[107 145 190 179 125 156 146 105 121] = Guvuf
[137 114 160 174 125 136  88 125 121] = pipo
[140 196 103 100 123 174 183 134 151] = pomav
[114 173 136 116 125 189 131  89 171] = Nav
[104 123 122  93 133 114  84 112 157] = mataf
gone pipo: [136 125 160 174 121 125  88 114] -> [137]
gone mataf: [104 157 123  84 122 112  93 133] -> [114]

[144 143  96 141  84 177 106 140 140 116  80 122 145 159 148 170 122 145
 153 146 121 162 142 135 123 163] : megim
[ 80 131  71 124 122 188 169  84 114 183 146 157 130  95 139 141 117 139
 128 106 167 175  85 110 148 121] : fov
[177  88 186 179 118 123 134 105 128 109 115  62 114 119 104 124 112 165
 105 126  69 144 149 150 139 151] : koluf
[141 107 149 178 163 114 164 103 160  93 151  99  99 130 150 124  87 127
 123 127  93 151  69 151 125  99] : Puli
[148 114 155 149 138 129 124 125 143 120 106  85 148 122 123 132 120 160
 132 137  90 135 166 124 138 109] : dogi
[170 121 148 179 114  41 153 144 156 103 148 101 154 108 103  79 101 112
 122 155 110 155 118 110 171  72] : sado
[115 134 138 129 126 110  90 121 162 135 149 126 123 112 131  97 116 108
 121 133  98 146 109 160 152 117] : veba
[153 155  76  88 147 125 171 115 116 149 140 102 106 116 110 172 140 121
 110 138 125 177 151  90 136 113] : vok
[ 99  75 162 118 100 133 151 150 126 127 149  95 202 140 121 130 162 112
 117  91 155 181  96 112 116  96] : diba
[118 121  48 160 133 154 153 142 103 137 141 121  89 128 156 118 136 122
  64 111 127 144  77 109 165 110] : tomon
gone megim: [144 135  84 116  80 140 159 163 141 140 142 143 170 145  96 145 123 122
 162 122 146 148 121 106 177] -> [153]
gone Puli: [ 93  99 107  93 151 114 103  69 160 127 163 151 164 150  99 123 151 130
 141 149  87 125  99 178 127] -> [124]
gone dogi: [132  90 149  85 143 138 132 148 124 155 124 120 138 129 148 125 160 120
 135 114 166 109 122 123 106] -> [137]

